Here is a tiny trained network, its code and every weight. The questions are about switching its units off for an input and a target symbol, where a switched-off unit gives its printed mean instead of its output.

import numpy as np


def w(rows, s, z=0):
    codes = np.array(rows[::2]) - 128.0
    scale = np.full(codes.shape[1], s)
    scale[-1] = z or s
    return codes * scale


def norm(h):
    return h / np.sqrt((h * h).mean(-1, keepdims=True) + 1e-5)


def f(y):
    return y / 2 * (1 + np.tanh(0.7978845608 * (y + 0.044715 * y**3)))


def softmax(a):
    e = np.exp(a - a.max(-1, keepdims=True))
    return e / e.sum(-1, keepdims=True)


def log_softmax(a):
    a = a - a.max(-1, keepdims=True)
    return a - np.log(np.exp(a).sum(-1, keepdims=True))


def net(x, mask):
    ids = ['ΔΣαβεηθλμξπτφψ'.index(c) for c in x.split()]
    T = len(ids)
    res = E[ids] + P[:T]
    r = norm(res)
    for j in range(3):
        rows = slice(3 * j, 3 * j + 3)
        q, k, v = (r @ M[0][rows].T for M in (Q, K, V))
        z = softmax(np.where(np.tri(T) > 0, q @ k.T / 3**0.5, -1e9)) @ v
        o = O[0][rows]
        res = res + np.where(mask[j], z, o[:, -1]) @ o[:, :-1]
    y = f(norm(res) @ A[0][:, :-1].T + A[0][:, -1])
    res = res + np.where(mask[3:7], y, B[0][:, -1]) @ B[0][:, :-1]
    return log_softmax(norm(res)[-1] @ U[:, :-1].T + U[:, -1])


Q, K, V, O, A, B = {}, {}, {}, {}, {}, {}
E = w([
[119,135,130,177,180],'Δ',
[58,138,140,119,125],'Σ',
[4,134,89,104,125],'α',
[174,182,95,39,125],'β',
[163,86,111,62,106],'ε',
[138,62,128,92,142],'η',
[179,122,113,92,73],'θ',
[42,132,147,106,159],'λ',
[31,144,135,116,125],'μ',
[128,109,48,122,67],'ξ',
[123,155,179,110,156],'π',
[117,215,147,181,91],'τ',
[133,93,189,178,104],'φ',
[105,31,84,158,67],'ψ',
],0.0047)
P = w([
[86,97,160,39,3],'0',
[98,127,124,125,119],'1',
[104,133,111,122,126],'2',
[110,130,105,127,135],'3',
[110,140,104,134,143],'4',
[117,138,97,145,153],'5',
[121,140,102,151,149],'6',
[134,144,98,156,155],'7',
[129,140,100,165,162],'8',
[129,144,96,173,171],'9',
[132,146,103,162,165],'10',
],0.003)
Q[0] = w([
[94,109,80,207,62],'H0',
[95,220,189,117,88],'H0',
[8,102,159,85,140],'H0',
[57,142,107,206,145],'H1',
[205,102,189,167,108],'H1',
[5,102,214,67,112],'H1',
[44,73,216,112,82],'H2',
[117,239,194,111,119],'H2',
[221,114,209,160,137],'H2',
],0.017)
K[0] = w([
[67,105,65,189,86],'H0',
[128,213,199,129,105],'H0',
[94,111,192,36,41],'H0',
[51,165,143,214,88],'H1',
[186,72,180,190,178],'H1',
[51,102,225,47,50],'H1',
[135,46,250,133,96],'H2',
[160,222,189,136,123],'H2',
[205,114,140,220,225],'H2',
],0.015)
V[0] = w([
[113,144,113,186,80],'H0',
[105,223,123,130,91],'H0',
[145,148,178,194,66],'H0',
[122,99,124,137,87],'H1',
[113,59,128,120,142],'H1',
[112,113,105,189,87],'H1',
[127,209,127,58,147],'H2',
[64,143,89,150,157],'H2',
[133,148,8,96,134],'H2',
],0.015)
O[0] = w([
[80,134,98,95,48,121],'H0',
[88,233,74,74,99,152],'H0',
[53,148,20,173,74,49],'H0',
[177,133,125,121,85,173],'H1',
[191,103,204,134,178,129],'H1',
[153,190,133,61,69,139],'H1',
[156,130,70,4,168,195],'H2',
[184,135,205,74,84,133],'H2',
[55,111,221,2,154,254],'H2',
],0.0082,0.0053)
A[0] = w([
[48,2,222,197,29,2],'N0',
[186,35,66,221,125,90],'N1',
[61,209,236,84,224,180],'N2',
[37,241,80,103,103,197],'N3',
],0.0079,0.0028)
B[0] = w([
[160,40,6,40,102,179],'N0',
[161,89,225,59,114,156],'N1',
[112,85,83,182,72,254],'N2',
[145,127,205,168,180,222],'N3',
],0.012,0.0064)
U = w([
[192,138,131,207,49,175],'Δ',
[145,194,165,157,160,127],'Σ',
[158,157,205,54,36,56],'α',
[65,114,89,31,235,80],'β',
[75,81,83,182,144,181],'ε',
[189,43,209,156,183,130],'η',
[68,156,151,187,194,145],'θ',
[254,166,67,87,144,90],'λ',
[160,203,180,130,147,140],'μ',
[22,100,180,175,105,69],'ξ',
[145,132,82,155,166,152],'π',
[77,203,63,139,90,254],'τ',
[109,126,107,176,113,182],'φ',
[162,33,22,90,54,62],'ψ',
],0.0096,0.0026)

Each question gives the input, a string of symbols that net reads in full, and the target symbol t.
The units are the heads (3 rows each of Q, K, V and O) and the neurons (one row each of A and B). Each row of codes is followed by its name. A weight is (code - 128) times the scale printed after its matrix; where a second scale follows, it is the last column's (O, A, B and U).
mask holds one flag per unit, heads first, then neurons. A switched-off unit (its flag False) gives its mean, the last column of its rows in O or B, instead of its output. The means were averaged over made-up inputs and are rounded, as every weight is.
A unit's drop is (log p(t) with every unit on - log p(t) with that unit switched off) / (log p(t) with every unit on - log p(t) with every unit switched off).
The circuit of an input: a set's keep is (log p(t) with only the set's units on - log p(t) with every unit switched off) / (log p(t) with every unit on - log p(t) with every unit switched off). Starting from all 7 units, units are removed one at a time, each time the one whose removal leaves the highest keep (on an exact tie, the one counted first), for as long as the keep stays at least 0.8.
units of the circuit, in order: the units of the circuit, biggest drop first
most important unit: the unit with the biggest drop
k most important neurons: the k neurons with the biggest drops, biggest first
which heads matter: for each layer, one digit per head in row order, 1 if its drop is at least 0.15 and else 0, layers parted by /
input η π θ α π η Σ ξ β Σ, target η: which heads matter -> 101
input ξ β θ ψ β ε Σ η ε ε α, target ξ: which heads matter -> 001
input μ ε β η α, target μ: units of the circuit, in order -> (H0 H2 N3)
input η η θ μ, target η: most important unit -> H0
input τ β τ Δ θ ε Σ μ, target τ: which heads matter -> 100
input α φ ξ τ α τ α, target α: which heads matter -> 001
input α β β Δ, target β: which heads matter -> 001
input θ ψ Σ τ λ, target θ: 2 most important neurons -> (N3 N0)
input λ μ ξ β Σ, target λ: units of the circuit, in order -> (H2 N2)
input λ τ η, target η: which heads matter -> 100
input ψ α α λ, target ψ: units of the circuit, in order -> (N0 H2)
input α π Δ, target α: which heads matter -> 101
input μ η β π ξ, target α: units of the circuit, in order -> (H1 N0)
input α β η Δ μ, target α: 2 most important neurons -> (N0 N2)
input λ β α β β φ α τ Σ, target λ: which heads matter -> 101
input η α Σ η ξ β λ, target η: units of the circuit, in order -> (H0)
input μ π τ β, target β: units of the circuit, in order -> (H2 H1)
input α α ξ ξ α ε ξ λ Σ, target α: which heads matter -> 001
input ξ α α α π α, target ξ: 2 most important neurons -> (N2 N3)
input λ π ε η α, target λ: most important unit -> H2
input ε β μ, target ε: which heads matter -> 101
input ψ Δ α ε β φ, target Δ: which heads matter -> 001
input ε β ψ η η α Σ, target ε: which heads matter -> 101
